Here is a tiny trained network, its code and every weight. The questions are about switching its units off for an input and a class, where a switched-off unit gives its printed mean instead of its output.

import numpy as np


def w(rows, s, z=0):
    codes = np.array(rows[::2]) - 128.0
    scale = np.full(codes.shape[1], s)
    scale[-1] = z or s
    return codes * scale


def norm(h):
    return h / np.sqrt((h * h).mean(-1, keepdims=True) + 1e-5)


def f(y):
    return y / 2 * (1 + np.tanh(0.7978845608 * (y + 0.044715 * y**3)))


def log_softmax(a):
    a = a - a.max(-1, keepdims=True)
    return a - np.log(np.exp(a).sum(-1, keepdims=True))


def net(x, mask):
    res = np.array(x, float).reshape(1, 4) / 4 @ E
    u = 0
    for l in range(2):
        y = f(norm(res) @ A[l][:, :-1].T + A[l][:, -1])
        res = res + np.where(mask[u : u + 3], y, B[l][:, -1]) @ B[l][:, :-1]
        u += 3
    return log_softmax(norm(res)[-1] @ U[:, :-1].T + U[:, -1])


A, B = {}, {}
E = w([
[131,108,150,182,18],'x0',
[149,253,197,127,171],'x1',
[229,132,98,168,139],'x2',
[135,30,249,143,183],'x3',
],0.0077)
A[0] = w([
[139,143,176,247,22,3],'0.n0',
[215,121,102,206,144,58],'0.n1',
[121,102,89,131,101,254],'0.n2',
],0.012,0.0061)
B[0] = w([
[146,35,135,30,54,201],'0.n0',
[3,113,133,189,187,179],'0.n1',
[149,169,192,141,123,253],'0.n2',
],0.017,0.006)
A[1] = w([
[174,122,239,186,139,255],'1.n0',
[142,121,85,67,255,74],'1.n1',
[241,38,206,108,206,79],'1.n2',
],0.0091,0.0066)
B[1] = w([
[101,228,140,125,144,254],'1.n0',
[145,1,202,65,50,158],'1.n1',
[193,176,74,122,47,185],'1.n2',
],0.019,0.0096)
U = w([
[220,34,152,66,65,194],'0',
[174,188,146,133,127,174],'1',
[218,190,94,145,113,157],'2',
[34,114,175,152,159,166],'3',
[138,121,130,141,131,49],'4',
[114,2,73,176,178,2],'5',
],0.015,0.0071)

Each question gives the input, the list of numbers given to net, and the class t.
The units are the neurons (one row each of A and B). Each row of codes is followed by its name. A weight is (code - 128) times the scale printed after its matrix; where a second scale follows, it is the last column's (A, B and U).
mask holds one flag per neuron, layer by layer. A switched-off neuron (its flag False) gives its mean, the last column of its row in B, instead of its output. The means were averaged over made-up inputs and are rounded, as every weight is.
A unit's drop is (log p(t) with every unit on - log p(t) with that unit switched off) / (log p(t) with every unit on - log p(t) with every unit switched off).
The circuit of an input: a set's keep is (log p(t) with only the set's units on - log p(t) with every unit switched off) / (log p(t) with every unit on - log p(t) with every unit switched off). Starting from all 6 units, units are removed one at a time, each time the one whose removal leaves the highest keep (on an exact tie, the one counted first), for as long as the keep stays at least 0.8.
units of the circuit, in order: the units of the circuit, biggest drop first
top k neurons: the k neurons with the biggest drops, biggest first
top k neurons in layer l: the k neurons of layer l with the biggest drops, biggest first
input [2,5,7,6], class 3: units of the circuit, in order => 0.n1
input [-4,-1,-4,7], class 2: units of the circuit, in order => 1.n2, 0.n1
input [7,-5,-5,8], class 2: top 2 neurons in layer 0 => 0.n1, 0.n2
input [-4,1,-7,7], class 2: top 2 neurons => 0.n1, 1.n2
input [2,-8,1,1], class 1: units of the circuit, in order => 0.n2, 1.n0
input [-4,-6,8,-5], class 3: units of the circuit, in order => 0.n1, 1.n2
input [-6,-1,1,8], class 2: top 2 neurons => 1.n2, 1.n0
input [4,-2,-4,6], class 2: units of the circuit, in order => 0.n1, 1.n2, 1.n1
input [-5,5,8,0], class 3: top 2 neurons => 0.n1, 0.n0
input [-7,5,3,-6], class 0: top 2 neurons => 1.n1, 0.n2
input [5,6,3,7], class 2: units of the circuit, in order => 1.n2, 1.n1
input [-7,-5,4,-6], class 0: top 2 neurons => 1.n0, 1.n1
input [-2,5,6,1], class 3: units of the circuit, in order => 0.n1, 1.n2
input [-4,-2,8,-1], class 3: units of the circuit, in order => 0.n1
input [-3,-6,4,5], class 1: top 2 neurons => 1.n0, 0.n0
input [4,3,-4,-1], class 0: top 2 neurons => 0.n0, 1.n0
input [-5,-3,-2,-3], class 0: top 2 neurons => 1.n0, 0.n1
input [-1,1,7,-6], class 3: units of the circuit, in order => 0.n1, 1.n2
input [2,4,2,7], class 2: top 2 neurons in layer 0 => 0.n2, 0.n1
input [-1,-7,6,0], class 1: units of the circuit, in order => 0.n2
input [4,1,4,7], class 2: top 2 neurons => 1.n2, 1.n1
input [4,-7,1,-1], class 1: top 4 neurons => 0.n2, 1.n0, 1.n1, 1.n2
input [-1,-8,-5,1], class 1: top 2 neurons => 0.n2, 0.n1
input [-7,-5,6,-3], class 0: top 2 neurons => 1.n1, 1.n0
input [-6,1,8,-2], class 3: top 2 neurons => 0.n1, 0.n0
input [8,1,-7,4], class 0: top 2 neurons => 0.n0, 0.n1
input [-2,-7,8,5], class 3: units of the circuit, in order => 0.n1
input [7,-1,-6,-7], class 0: top 3 neurons => 0.n0, 1.n0, 0.n1
input [-6,-3,-3,-2], class 0: top 2 neurons in layer 1 => 1.n1, 1.n0
